Here is a tiny trained network, its code and every weight. The questions are about switching its units off for an input and a target symbol, where a switched-off unit gives its printed mean instead of its output.

import numpy as np


def w(rows, s, z=0):
    codes = np.array(rows[::2]) - 128.0
    scale = np.full(codes.shape[1], s)
    scale[-1] = z or s
    return codes * scale


def softmax(a):
    e = np.exp(a - a.max(-1, keepdims=True))
    return e / e.sum(-1, keepdims=True)


def log_softmax(a):
    a = a - a.max(-1, keepdims=True)
    return a - np.log(np.exp(a).sum(-1, keepdims=True))


def net(x, mask):
    ids = ['αγδεζηθλμξπστφψω'.index(c) for c in x.split()]
    T = len(ids)
    res = E[ids] + P[:T]
    u = 0
    for l in range(3):
        r = res
        for j in range(3):
            rows = slice(2 * j, 2 * j + 2)
            q, k, v = (r @ M[l][rows].T for M in (Q, K, V))
            z = softmax(np.where(np.tri(T) > 0, q @ k.T / 2**0.5, -1e9)) @ v
            o = O[l][rows]
            res = res + np.where(mask[u + j], z, o[:, -1]) @ o[:, :-1]
        u += 3
    return log_softmax(res[-1] @ U[:, :-1].T + U[:, -1])


Q, K, V, O = {}, {}, {}, {}
E = w([
[201,147,87,156,157,114,142,153,168,222,187,58],'α',
[125,121,157,162,46,251,170,97,140,112,162,145],'γ',
[42,180,153,202,165,86,79,169,117,107,139,73],'δ',
[41,109,108,155,125,150,103,150,226,186,127,144],'ε',
[134,94,81,119,29,185,100,159,130,103,72,86],'ζ',
[163,195,109,168,76,131,166,156,117,158,102,1],'η',
[60,160,197,160,131,132,234,160,167,77,29,137],'θ',
[47,96,135,140,157,157,100,129,133,79,112,218],'λ',
[168,162,97,146,150,83,112,176,55,137,141,101],'μ',
[185,182,148,203,115,139,41,88,129,83,153,143],'ξ',
[172,136,208,233,124,138,177,144,175,121,173,125],'π',
[16,172,77,99,146,133,118,154,88,138,75,119],'σ',
[110,226,138,152,220,127,182,97,70,137,156,160],'τ',
[205,61,110,125,104,189,173,116,210,137,113,156],'φ',
[156,163,92,150,117,201,57,68,191,168,191,116],'ψ',
[81,109,104,102,171,142,235,181,126,182,117,117],'ω',
],0.0083)
P = w([
[76,59,211,88,140,176,117,69,65,241,113,70],'0',
[70,199,105,163,103,126,122,125,214,70,134,125],'1',
[114,108,144,216,149,233,42,129,150,156,21,78],'2',
[143,107,146,136,79,97,132,105,122,171,123,190],'3',
[76,207,82,151,97,116,175,154,213,57,177,140],'4',
[136,119,131,198,188,224,86,139,118,177,25,126],'5',
[140,97,152,123,101,89,131,105,114,149,128,180],'6',
[98,210,54,137,92,123,201,184,194,46,217,146],'7',
[181,149,144,195,209,201,124,153,108,161,52,162],'8',
[146,118,144,96,100,98,128,123,84,140,135,129],'9',
[135,213,27,120,83,137,235,218,178,34,255,138],'10',
[226,158,126,170,224,193,146,148,93,143,90,193],'11',
[126,117,159,94,93,91,122,126,97,136,127,118],'12',
],0.0089)
Q[0] = w([
[145,140,98,155,139,143,137,162,151,96,136,125],'0.h1',
[141,94,181,92,125,106,104,101,104,182,96,132],'0.h1',
[145,109,135,198,185,177,128,159,130,155,133,172],'0.h2',
[126,111,152,17,67,45,111,73,122,118,151,102],'0.h2',
[96,142,93,84,54,19,165,97,159,63,223,116],'0.h3',
[156,83,154,166,194,253,97,156,82,185,44,111],'0.h3',
],0.0069)
K[0] = w([
[119,136,104,129,115,127,130,177,144,97,154,130],'0.h1',
[113,64,217,156,157,155,93,63,97,205,47,80],'0.h1',
[160,175,65,139,124,121,191,175,167,55,183,161],'0.h2',
[155,82,175,158,171,112,85,92,137,181,67,140],'0.h2',
[126,69,231,115,127,90,92,1,85,212,44,90],'0.h3',
[162,205,15,156,114,152,163,227,166,38,216,160],'0.h3',
],0.0095)
V[0] = w([
[102,82,153,113,178,185,98,75,110,194,111,94],'0.h1',
[115,192,16,114,131,92,143,169,181,74,160,152],'0.h1',
[177,135,85,121,159,99,56,104,152,120,78,182],'0.h2',
[141,33,193,93,162,139,104,106,87,184,156,130],'0.h2',
[181,167,157,145,193,141,64,29,52,90,136,188],'0.h3',
[122,31,137,49,116,165,159,121,80,154,2,134],'0.h3',
],0.0092)
O[0] = w([
[105,157,154,120,107,139,79,51,93,194,154,104,118],'0.h1',
[115,128,49,102,123,140,167,195,146,98,114,162,184],'0.h1',
[121,30,73,130,94,149,170,106,121,124,101,84,62],'0.h2',
[151,120,150,39,181,140,94,72,160,116,179,94,3],'0.h2',
[120,140,63,140,90,108,166,2,95,97,138,147,34],'0.h3',
[106,82,153,145,118,131,166,153,125,116,249,117,128],'0.h3',
],0.008,0.0057)
Q[1] = w([
[129,157,95,147,131,127,150,152,160,71,151,142],'1.h1',
[127,149,133,155,156,204,114,169,131,159,86,122],'1.h1',
[119,77,150,59,85,45,183,79,124,119,202,120],'1.h2',
[112,156,103,109,73,104,137,156,166,117,162,157],'1.h2',
[125,99,150,94,111,126,150,107,117,99,236,131],'1.h3',
[130,112,161,131,107,2,129,98,146,124,149,63],'1.h3',
],0.0056)
K[1] = w([
[123,130,104,84,188,116,86,109,55,100,176,95],'1.h1',
[176,137,24,66,159,167,243,224,147,4,213,180],'1.h1',
[61,112,182,230,93,110,81,53,159,152,158,127],'1.h2',
[111,163,212,66,213,228,49,8,128,193,188,63],'1.h2',
[162,51,226,154,248,92,36,75,116,253,43,85],'1.h3',
[52,132,145,196,82,103,81,104,142,131,91,140],'1.h3',
],0.004)
V[1] = w([
[38,85,137,125,106,159,138,146,132,46,88,215],'1.h1',
[102,128,84,27,232,110,127,102,56,186,173,131],'1.h1',
[233,53,56,41,103,133,145,147,202,99,141,124],'1.h2',
[211,68,165,128,89,140,51,88,156,146,129,91],'1.h2',
[198,136,141,148,102,255,197,135,134,122,126,161],'1.h3',
[84,121,76,119,51,243,103,107,222,135,153,152],'1.h3',
],0.0077)
O[1] = w([
[114,96,96,164,140,105,86,106,115,101,200,119,127],'1.h1',
[78,160,114,112,94,191,173,140,188,160,135,122,112],'1.h1',
[80,75,149,192,102,137,163,151,98,141,68,96,8],'1.h2',
[150,118,148,121,194,150,171,142,74,72,115,136,148],'1.h2',
[156,185,208,137,89,84,160,80,114,129,181,171,143],'1.h3',
[120,163,150,155,134,254,102,132,26,137,161,195,172],'1.h3',
],0.0087,0.012)
Q[2] = w([
[108,88,217,141,105,135,134,99,95,148,139,95],'2.h1',
[110,112,59,162,149,193,144,144,104,92,112,126],'2.h1',
[142,175,124,71,160,183,162,153,148,95,180,164],'2.h2',
[89,70,111,120,39,93,174,48,89,127,163,102],'2.h2',
[159,188,168,242,66,97,32,151,81,254,30,131],'2.h3',
[137,161,141,99,97,115,117,148,156,118,149,118],'2.h3',
],0.0047)
K[2] = w([
[157,23,94,161,69,50,128,147,70,92,99,169],'2.h1',
[90,203,94,108,188,208,166,144,212,73,104,124],'2.h1',
[115,111,136,117,228,151,143,85,187,134,109,134],'2.h2',
[130,123,124,91,4,108,92,108,20,122,41,65],'2.h2',
[153,110,62,154,95,101,146,182,110,149,120,206],'2.h3',
[139,110,164,135,98,94,85,84,121,151,137,50],'2.h3',
],0.004)
V[2] = w([
[158,124,190,97,127,145,174,67,155,117,210,162],'2.h1',
[179,120,133,135,142,64,176,167,166,2,159,159],'2.h1',
[167,100,91,95,152,120,137,101,138,131,108,74],'2.h2',
[128,115,200,94,145,147,71,87,126,207,114,41],'2.h2',
[7,112,116,143,134,168,42,107,73,85,148,167],'2.h3',
[95,133,120,59,182,82,174,216,216,76,149,145],'2.h3',
],0.0065)
O[2] = w([
[162,66,65,175,165,85,108,86,188,168,75,152,216],'2.h1',
[135,184,48,180,254,204,158,92,132,194,140,104,12],'2.h1',
[121,171,166,131,97,174,210,124,82,173,149,165,104],'2.h2',
[107,111,146,192,142,58,211,135,104,190,152,167,149],'2.h2',
[123,125,92,109,147,145,34,205,186,217,176,193,109],'2.h3',
[146,73,182,121,122,183,109,15,160,143,171,16,196],'2.h3',
],0.0065,0.012)
U = w([
[203,206,201,49,103,131,127,86,71,169,235,195,254],'α',
[114,66,141,126,119,22,94,169,93,105,186,152,167],'γ',
[141,130,131,57,150,84,77,81,104,16,110,89,113],'δ',
[46,143,149,100,32,176,95,184,227,106,182,65,59],'ε',
[73,19,94,188,88,69,163,152,183,137,69,29,155],'ζ',
[89,98,164,210,211,187,167,225,55,149,138,101,180],'η',
[72,58,168,183,91,142,188,124,42,61,118,104,99],'θ',
[185,113,150,75,247,248,77,169,137,122,142,95,79],'λ',
[165,117,53,186,182,55,158,46,47,112,77,146,126],'μ',
[70,187,67,166,2,67,159,59,183,157,100,147,53],'ξ',
[83,182,133,88,68,222,157,117,128,105,38,71,125],'π',
[200,91,85,91,193,75,79,129,187,147,2,156,38],'σ',
[70,162,53,170,125,151,138,170,198,235,181,131,148],'τ',
[142,229,77,102,148,196,142,74,59,162,85,181,120],'φ',
[91,150,168,101,108,128,146,205,115,155,7,164,35],'ψ',
[156,73,51,206,180,109,115,76,164,112,247,78,106],'ω',
],0.0052,0.0047)

Each question gives the input, a string of symbols that net reads in full, and the target symbol t.
The units are the heads (2 rows each of Q, K, V and O). Each row of codes is followed by its name. A weight is (code - 128) times the scale printed after its matrix; where a second scale follows, it is the last column's (O and U).
mask holds one flag per head, layer by layer. A switched-off head (its flag False) gives its mean, the last column of its rows in O, instead of its output. The means were averaged over made-up inputs and are rounded, as every weight is.
A unit's drop is (log p(t) with every unit on - log p(t) with that unit switched off) / (log p(t) with every unit on - log p(t) with every unit switched off).
The circuit of an input: a set's keep is (log p(t) with only the set's units on - log p(t) with every unit switched off) / (log p(t) with every unit on - log p(t) with every unit switched off). Starting from all 9 units, units are removed one at a time, each time the one whose removal leaves the highest keep (on an exact tie, the one counted first), for as long as the keep stays at least 0.8.
units of the circuit, in order: the units of the circuit, biggest drop first
unit that matters most: the unit with the biggest drop
which heads matter: for each layer, one digit per head in row order, 1 if its drop is at least 0.15 and else 0, layers parted by /
input η ζ ξ θ, target α: unit that matters most : 0.h1
input ζ η φ η λ ζ ψ σ μ π δ, target λ: units of the circuit, in order : (0.h1; 2.h2; 2.h1)
input ζ θ θ η μ π θ δ φ π ω δ, target ε: units of the circuit, in order : (1.h2; 0.h1; 0.h3; 2.h2)
input μ μ π ω η θ λ η ε ε π ζ, target δ: which heads matter : 111 / 101 / 011
input η ε γ π ψ τ λ ζ π ω σ ω γ, target γ: which heads matter : 100 / 111 / 011
input ψ ζ ζ ζ ψ, target ψ: which heads matter : 111 / 100 / 101
input δ ζ δ ξ τ ε, target ξ: units of the circuit, in order : (1.h2; 0.h1; 0.h3)
input φ λ λ φ λ ε, target ω: units of the circuit, in order : (0.h1; 1.h1; 2.h1)
input ω α ψ μ δ φ δ θ σ ω φ π, target θ: which heads matter : 101 / 111 / 001
input η ε ζ λ ε θ λ ψ δ, target φ: which heads matter : 011 / 011 / 110
input ζ σ ω ψ δ γ ε δ δ α σ η, target τ: units of the circuit, in order : (1.h2; 0.h1; 2.h1)
input δ ε α, target λ: units of the circuit, in order : (1.h3; 0.h3; 2.h2)
input η ζ φ σ θ, target δ: units of the circuit, in order : (0.h1; 1.h2; 2.h2)
input φ δ γ, target σ: unit that matters most : 0.h3
input δ α α λ φ δ ε σ ε δ δ φ, target σ: which heads matter : 111 / 110 / 010
input λ ω ω γ τ ψ ε, target α: units of the circuit, in order : (0.h1; 1.h2; 0.h3)
input ψ σ ξ θ α δ, target π: units of the circuit, in order : (0.h1; 0.h3; 1.h2; 2.h2)
input ζ μ σ α π, target λ: units of the circuit, in order : (1.h2; 0.h1; 2.h2; 2.h1)
input σ δ ω, target σ: units of the circuit, in order : (0.h3; 2.h2)
input ψ ψ λ ξ ξ σ σ ω, target ψ: units of the circuit, in order : (1.h1; 0.h3; 0.h1; 2.h3)
input γ ζ ψ ζ δ ω λ π, target σ: unit that matters most : 0.h1
input η γ θ ψ λ μ δ ε θ μ ζ, target δ: units of the circuit, in order : (0.h1; 1.h1; 1.h2; 2.h2)
input θ τ δ δ ψ ω, target φ: units of the circuit, in order : (1.h3; 0.h3; 2.h1)
input ω δ γ θ ζ, target ζ: which heads matter : 111 / 101 / 111
input δ τ ζ δ δ α, target σ: which heads matter : 011 / 110 / 010
input π η δ, target ψ: which heads matter : 111 / 110 / 001
input η δ μ τ ω γ, target ε: unit that matters most : 1.h2
input λ θ ζ, target γ: which heads matter : 110 / 110 / 000
